Moves between objects:
ne: Tas->Kif, Duz->Bop, Mek->Muf, Nul->Lud, Kif->Rim, Vif->Mes, Naf->Bep, Rer->Nes, Lig->Let, Muf->Vok, Pud->Gur, Zus->Vif, Pim->Muv, Lud->San, San->Nul, Bag->Niv, Zal->Rer, Mub->Pim, Bop->Piz, Vip->Vep, Pel->Rud, Kov->Gav, Mes->Zus, Rud->Tul, Gav->Zur, Piz->Duz, Zan->Naf, Muv->Mub, Pek->Mef, Rim->Tas, Zur->Kov, Let->Fel, Vok->Mek, Gur->Rak, Mef->Vib, Mos->Vip, Rak->Pud, Bep->Zan, Vep->Mos, Tul->Pel, Niv->Zov, Zov->Bag, Nes->Zal, Fel->Lig, Vib->Pek
fu: Tas->Rak, Duz->Mos, Mek->Kov, Nul->Mub, Kif->Pud, Vif->Lig, Naf->Zus, Rer->Rim, Lig->Vib, Muf->Gav, Pud->Vok, Zus->Fel, Pim->Bag, Lud->Pim, San->Muv, Bag->Piz, Zal->Kif, Mub->Zov, Bop->Vip, Vip->Nul, Pel->Naf, Kov->Rer, Mes->Let, Rud->Bep, Gav->Nes, Piz->Vep, Zan->Mes, Muv->Niv, Pek->Tul, Rim->Gur, Zur->Zal, Let->Pek, Vok->Zur, Gur->Mek, Mef->Pel, Mos->San, Rak->Muf, Bep->Vif, Vep->Lud, Tul->Zan, Niv->Duz, Zov->Bop, Nes->Tas, Fel->Mef, Vib->Rud
li: Tas->Rim, Duz->Piz, Mek->Vok, Nul->San, Kif->Tas, Vif->Zus, Naf->Zan, Rer->Zal, Lig->Fel, Muf->Mek, Pud->Rak, Zus->Mes, Pim->Mub, Lud->Nul, San->Lud, Bag->Zov, Zal->Nes, Mub->Muv, Bop->Duz, Vip->Mos, Pel->Tul, Kov->Zur, Mes->Vif, Rud->Pel, Gav->Kov, Piz->Bop, Zan->Bep, Muv->Pim, Pek->Vib, Rim->Kif, Zur->Gav, Let->Lig, Vok->Muf, Gur->Pud, Mef->Pek, Mos->Vep, Rak->Gur, Bep->Naf, Vep->Vip, Tul->Rud, Niv->Bag, Zov->Niv, Nes->Rer, Fel->Let, Vib->Mef
di: Tas->Vif, Duz->Zal, Mek->Mef, Nul->Gur, Kif->Mes, Vif->Vep, Naf->Bop, Rer->Naf, Lig->Lud, Muf->Vib, Pud->Let, Zus->Vip, Pim->Muf, Lud->Rak, San->Pud, Bag->Gav, Zal->Zan, Mub->Mek, Bop->Rer, Vip->Rim, Pel->Zov, Kov->Pel, Mes->Mos, Rud->Bag, Gav->Rud, Piz->Nes, Zan->Duz, Muv->Vok, Pek->Muv, Rim->Zus, Zur->Tul, Let->San, Vok->Pek, Gur->Fel, Mef->Mub, Mos->Kif, Rak->Lig, Bep->Piz, Vep->Tas, Tul->Niv, Niv->Zur, Zov->Kov, Nes->Bep, Fel->Nul, Vib->Pim
ro: Tas->Vep, Duz->Zan, Mek->Mub, Nul->Fel, Kif->Mos, Vif->Tas, Naf->Rer, Rer->Bop, Lig->Rak, Muf->Pim, Pud->San, Zus->Rim, Pim->Vib, Lud->Lig, San->Let, Bag->Rud, Zal->Duz, Mub->Mef, Bop->Naf, Vip->Zus, Pel->Kov, Kov->Zov, Mes->Kif, Rud->Gav, Gav->Bag, Piz->Bep, Zan->Zal, Muv->Pek, Pek->Vok, Rim->Vip, Zur->Niv, Let->Pud, Vok->Muv, Gur->Nul, Mef->Mek, Mos->Mes, Rak->Lud, Bep->Nes, Vep->Vif, Tul->Zur, Niv->Tul, Zov->Pel, Nes->Piz, Fel->Gur, Vib->Muf
ge: Tas->Nes, Duz->Niv, Mek->Gur, Nul->Vip, Kif->Zal, Vif->Bep, Naf->Pel, Rer->Kov, Lig->Vif, Muf->Rak, Pud->Kif, Zus->Naf, Pim->Lud, Lud->Vep, San->Mos, Bag->Pim, Zal->Zur, Mub->Nul, Bop->Zov, Vip->Bop, Pel->Mef, Kov->Mek, Mes->Zan, Rud->Vib, Gav->Muf, Piz->Bag, Zan->Tul, Muv->San, Pek->Let, Rim->Rer, Zur->Vok, Let->Mes, Vok->Pud, Gur->Rim, Mef->Fel, Mos->Duz, Rak->Tas, Bep->Rud, Vep->Piz, Tul->Pek, Niv->Muv, Zov->Mub, Nes->Gav, Fel->Zus, Vib->Lig

In the rows, zero is written as 474.

The rows follow the links: the fewer symbols apart two objects are, the more alike their rows tend to be.

Each row is also shifted at random along 4 hidden directions that mean nothing.

Some objects, each with a row of numbers:
Rak -> 329 411 529 537 386 376 458 355 472 411 351 412 481 467 453 457 555 609 388 377 497 597 613 545 445 423 472 482 526 579 619 422 509 472 385 531 602 465 546 524 358 355 400 476 513 454 441 394 409 490 582 590 475 571 492 412 495 569 537 436 468 384 473 402 468 439 405 587 585 600
Mek -> 423 468 502 403 508 343 439 433 574 481 525 489 365 594 426 401 535 412 490 550 491 524 530 516 438 500 412 498 641 488 618 515 320 503 562 547 491 459 424 417 583 262 483 336 543 522 489 531 479 485 468 531 383 508 396 364 431 394 609 435 612 390 422 437 450 568 348 416 621 438
Muv -> 506 469 397 490 676 527 481 593 476 610 509 600 349 588 340 528 312 387 791 671 556 394 417 416 504 464 416 305 522 442 294 611 362 282 486 343 281 404 470 393 461 530 428 443 425 355 562 477 578 542 499 495 455 448 464 543 519 352 577 379 429 381 437 532 354 531 392 244 589 409
Zus -> 476 563 609 372 435 500 505 400 514 539 500 445 545 423 506 487 528 460 435 446 408 542 515 336 511 548 445 571 358 432 549 407 554 476 539 490 583 521 373 578 630 552 590 448 488 583 516 443 406 430 529 402 474 425 472 509 417 464 304 456 491 563 525 453 615 374 350 523 503 420
Bep -> 521 483 416 454 316 539 569 424 502 300 424 467 470 461 581 535 517 504 328 451 386 443 538 471 453 653 306 527 522 519 415 372 539 625 415 498 615 436 566 562 365 496 531 569 602 457 630 479 421 441 521 356 482 517 565 391 482 466 363 519 496 474 524 533 523 440 366 591 431 634
Piz -> 514 359 354 529 428 528 365 511 425 550 448 581 518 392 487 609 497 467 534 386 500 434 321 532 616 519 419 525 393 354 272 490 574 365 391 407 436 662 481 413 349 612 351 540 368 500 519 498 346 488 397 529 463 423 460 539 520 563 383 531 345 430 507 487 397 533 605 475 292 536
Kov -> 474 475 466 495 453 384 368 514 497 398 561 506 427 611 495 432 578 418 410 424 504 466 453 585 561 513 359 501 532 461 530 508 291 524 530 530 446 589 408 424 530 374 408 412 494 527 510 582 452 478 408 467 388 556 382 419 420 441 578 517 529 429 374 456 451 605 519 438 425 307
Zur -> 543 487 446 588 426 423 476 529 527 407 511 349 540 436 485 349 611 528 361 400 566 512 299 633 436 418 526 503 446 518 458 397 347 610 414 519 393 364 461 459 404 418 382 583 489 442 299 510 527 484 326 479 520 535 452 438 480 429 594 588 490 521 388 387 437 519 732 464 316 396
Zov -> 523 392 400 458 534 479 291 591 523 470 460 588 389 578 440 484 454 416 460 560 417 391 390 609 523 499 339 500 578 444 348 601 364 475 531 553 320 562 375 390 513 445 436 447 502 600 522 551 374 442 433 429 363 462 420 418 466 436 491 490 579 417 393 624 374 546 493 439 381 412
Mef -> 493 441 567 485 418 499 395 450 568 459 358 446 377 599 443 269 488 494 386 484 387 428 580 550 381 468 471 482 502 496 488 488 324 582 537 516 421 387 442 485 534 401 541 425 559 551 501 454 474 455 602 434 426 484 417 397 520 474 404 439 558 525 389 649 591 411 459 696 488 401
Bop -> 502 488 409 397 560 500 338 580 401 478 532 569 445 474 544 584 390 405 470 498 406 360 440 472 545 482 476 496 449 389 395 577 526 364 550 524 331 634 363 452 537 546 489 464 449 594 505 497 382 491 442 378 425 429 488 497 428 472 408 516 503 423 442 527 401 504 523 449 361 409
Duz -> 559 533 353 440 616 538 563 620 333 562 589 505 530 364 477 600 313 438 563 511 447 355 321 385 536 382 707 378 284 388 448 562 619 328 493 365 421 553 472 407 535 659 494 548 382 461 430 532 521 539 404 422 577 422 560 585 476 510 519 525 376 511 531 400 347 486 635 322 320 429
Gur -> 380 428 595 477 442 324 285 429 592 423 390 466 458 574 370 408 704 556 580 436 634 772 502 573 514 588 135 621 580 575 411 475 366 498 471 615 410 450 326 540 469 275 337 405 477 548 451 534 487 373 420 549 364 534 361 455 367 440 453 399 525 431 360 443 563 463 354 427 587 380
Vok -> 465 500 453 493 508 452 541 537 430 345 487 395 407 588 442 374 491 530 414 579 508 477 565 591 409 384 543 415 582 607 554 547 288 557 410 562 404 310 550 512 448 302 352 441 549 363 373 423 626 542 491 483 457 586 481 417 457 359 653 468 505 418 383 462 454 456 495 491 577 424
Tas -> 412 516 416 422 412 437 530 406 331 426 573 467 442 459 517 648 475 528 536 451 565 540 628 421 531 522 399 506 509 415 603 450 554 389 429 519 598 596 547 526 452 393 399 432 522 375 565 438 501 512 525 479 484 508 534 437 394 536 497 473 377 394 514 350 484 569 289 414 588 502
Muf -> 429 392 379 475 427 432 414 449 348 422 504 557 242 654 405 500 434 495 611 521 548 395 634 625 486 434 383 443 640 471 477 530 267 445 417 449 483 518 638 417 359 283 344 373 537 365 581 463 552 530 558 543 402 614 465 387 500 482 584 429 382 272 436 480 443 605 391 491 615 455
Mub -> 428 456 481 410 582 406 392 434 632 519 457 502 467 538 427 376 451 386 356 554 341 387 456 449 385 409 524 400 511 503 576 540 507 464 652 539 471 426 447 346 614 442 643 475 518 632 420 497 397 470 545 505 452 469 450 413 496 422 513 409 635 387 439 556 420 551 410 452 577 585
Pud -> 419 558 497 427 554 428 677 413 586 540 560 391 519 441 412 475 493 465 543 560 569 712 415 336 373 436 523 384 488 507 695 385 527 438 535 429 572 306 489 509 559 444 543 459 453 358 389 460 630 473 390 570 561 505 515 453 423 381 675 418 508 516 491 323 456 502 313 210 750 545

Start, symbols taken left to right, then the object you end at.
Answers are names.
520 399 434 502 324 547 581 354 586 553 420 483 488 478 517 444 489 400 396 378 435 449 418 484 467 604 406 447 489 422 440 309 451 650 536 392 589 397 604 388 413 547 569 544 512 450 628 563 417 412 465 446 502 471 424 452 587 470 440 554 447 526 555 509 525 530 492 494 428 583
ro ne -> Zur
498 487 500 441 429 502 509 441 645 488 502 453 476 518 580 369 520 337 322 486 359 420 418 459 420 572 420 455 515 473 462 402 403 664 653 507 538 427 440 425 606 537 659 482 582 549 540 591 397 403 475 393 475 465 434 401 498 400 409 516 581 572 524 558 538 529 446 481 415 451
fu li di -> Duz
512 556 434 494 427 419 549 576 435 336 555 365 567 405 556 507 578 605 372 458 529 585 347 546 487 474 451 531 479 547 491 411 447 568 405 562 431 412 434 582 476 445 362 525 502 401 375 473 515 451 325 415 495 540 492 462 414 453 533 505 432 495 455 403 460 471 625 458 343 468
ge di ge -> Pek
469 397 450 378 543 445 256 554 462 507 479 621 377 511 330 662 458 389 784 538 583 563 458 403 603 622 165 567 513 425 279 592 497 250 498 496 262 667 277 519 528 512 399 401 381 509 607 465 486 435 496 468 370 372 444 541 411 456 339 359 458 413 401 519 492 493 319 302 470 359
ne fu ne -> San
489 421 423 478 469 426 383 456 432 465 372 579 453 408 419 655 465 524 638 430 489 475 475 476 544 539 316 501 449 452 323 506 667 330 371 439 433 604 460 489 364 558 329 514 428 483 537 416 419 522 515 478 421 446 523 510 443 599 355 449 408 340 494 504 410 453 390 472 473 572
ro fu -> Lig
475 494 525 556 426 470 398 607 250 371 503 456 493 472 462 535 576 607 675 434 719 570 480 570 587 431 392 574 472 501 352 480 376 349 263 488 281 539 411 565 340 438 215 445 405 340 397 452 576 481 379 503 450 523 445 580 393 477 473 467 337 462 377 365 520 372 606 465 361 229
fu ne -> Gur
500 533 394 384 636 514 456 598 394 277 485 532 382 470 474 680 424 577 671 646 499 470 544 419 482 566 281 455 618 591 342 612 549 365 410 576 279 355 407 623 409 525 381 534 480 361 500 365 558 498 465 361 449 463 603 514 366 372 426 431 508 384 425 522 471 388 293 406 529 552
ro fu di -> San
414 473 529 369 607 417 371 484 466 433 448 525 356 545 416 506 401 461 527 619 374 466 584 436 451 462 435 434 598 527 511 608 505 369 531 564 363 468 373 475 567 405 536 413 462 538 457 422 481 476 620 470 390 462 455 456 376 467 465 352 623 351 429 544 448 473 274 504 631 518
ro ro ne -> Rak
511 507 528 431 393 506 429 531 473 461 480 495 481 467 522 506 544 407 469 391 493 455 443 471 574 625 299 621 426 429 321 403 422 500 532 498 445 594 371 511 560 521 500 454 485 539 625 533 434 331 440 355 422 429 456 484 456 485 298 459 452 575 454 529 577 433 483 480 259 242
ne ro li fu -> Rim
594 475 482 478 406 542 569 484 594 448 449 394 596 376 524 498 560 493 454 429 519 650 268 419 460 710 248 544 411 522 348 297 480 602 482 426 493 314 396 534 464 593 482 610 457 444 508 539 528 369 280 388 557 422 489 544 494 391 421 535 422 656 496 425 550 381 492 337 422 464
ro ro ro -> Zan
450 526 464 477 455 582 610 397 264 550 496 487 352 508 442 552 215 435 528 488 435 266 778 345 447 368 748 351 458 401 603 514 518 393 437 371 664 548 729 486 470 511 546 329 478 365 616 377 511 567 768 458 539 488 553 476 549 532 441 443 408 461 580 496 521 433 314 588 631 463
ge ro -> Tas
436 501 639 461 449 519 443 418 484 574 473 440 472 518 398 355 442 444 489 424 441 486 615 339 457 421 633 475 407 449 524 486 472 470 557 417 537 466 413 447 566 507 574 356 436 554 494 479 439 409 636 494 474 408 410 490 522 495 357 440 496 573 491 505 599 376 430 608 538 382
ro ne ro -> Lud
576 462 291 407 641 521 467 680 384 226 514 540 270 625 508 559 357 507 481 760 441 270 508 605 464 516 327 375 665 598 347 657 330 494 438 538 240 338 523 527 440 454 415 519 592 331 554 471 592 571 491 314 427 516 542 409 438 325 558 460 533 313 353 603 361 472 430 466 490 522
di ge -> Vok
481 460 477 464 379 574 506 457 276 479 461 497 401 492 443 624 430 493 629 419 560 372 673 438 565 544 422 510 440 396 369 469 496 384 344 363 487 626 571 514 395 513 419 411 485 362 643 403 499 486 617 385 470 470 493 565 501 525 307 485 330 480 520 465 585 423 348 572 432 392
fu di -> Lud
589 504 524 486 465 566 620 489 514 467 399 378 464 475 471 318 397 525 375 613 421 417 550 459 317 411 651 339 454 567 526 443 355 605 487 412 459 267 554 478 510 504 592 498 503 394 383 458 565 468 540 444 536 499 461 479 550 375 546 513 515 545 462 491 547 363 503 592 509 501
di ge di -> Pud
462 487 551 507 634 464 508 512 504 501 413 431 521 355 416 451 402 577 496 537 413 545 466 403 390 365 589 391 458 588 486 534 652 418 429 504 381 339 427 514 477 509 504 546 417 479 300 395 529 529 481 499 543 467 508 513 485 426 531 418 581 460 490 500 449 346 475 480 583 650
ge fu -> San
599 465 389 480 478 618 641 551 461 597 598 515 430 566 433 466 390 373 629 587 576 359 332 424 447 528 421 410 483 436 354 451 260 502 504 310 457 398 534 393 475 568 505 457 464 297 605 536 626 438 403 416 493 446 423 541 547 353 517 487 321 568 439 436 476 517 499 297 439 273
di ro fu -> Zan
406 585 585 428 446 337 424 456 515 469 549 412 580 392 514 444 578 544 410 367 484 614 524 427 533 440 492 605 403 490 687 421 580 452 566 571 550 591 356 553 576 419 502 447 479 533 357 449 471 482 420 488 470 498 432 465 372 548 442 434 513 512 495 353 488 497 450 434 511 422
ge li -> Zal
452 315 421 568 462 446 341 431 501 470 304 574 352 505 397 425 434 517 472 520 423 403 535 613 442 436 433 423 597 574 388 563 475 496 396 466 402 463 560 386 366 399 421 501 494 519 484 436 418 531 539 572 414 495 476 451 523 498 458 460 506 331 435 635 383 459 469 610 505 671
ge ro ge -> Vif
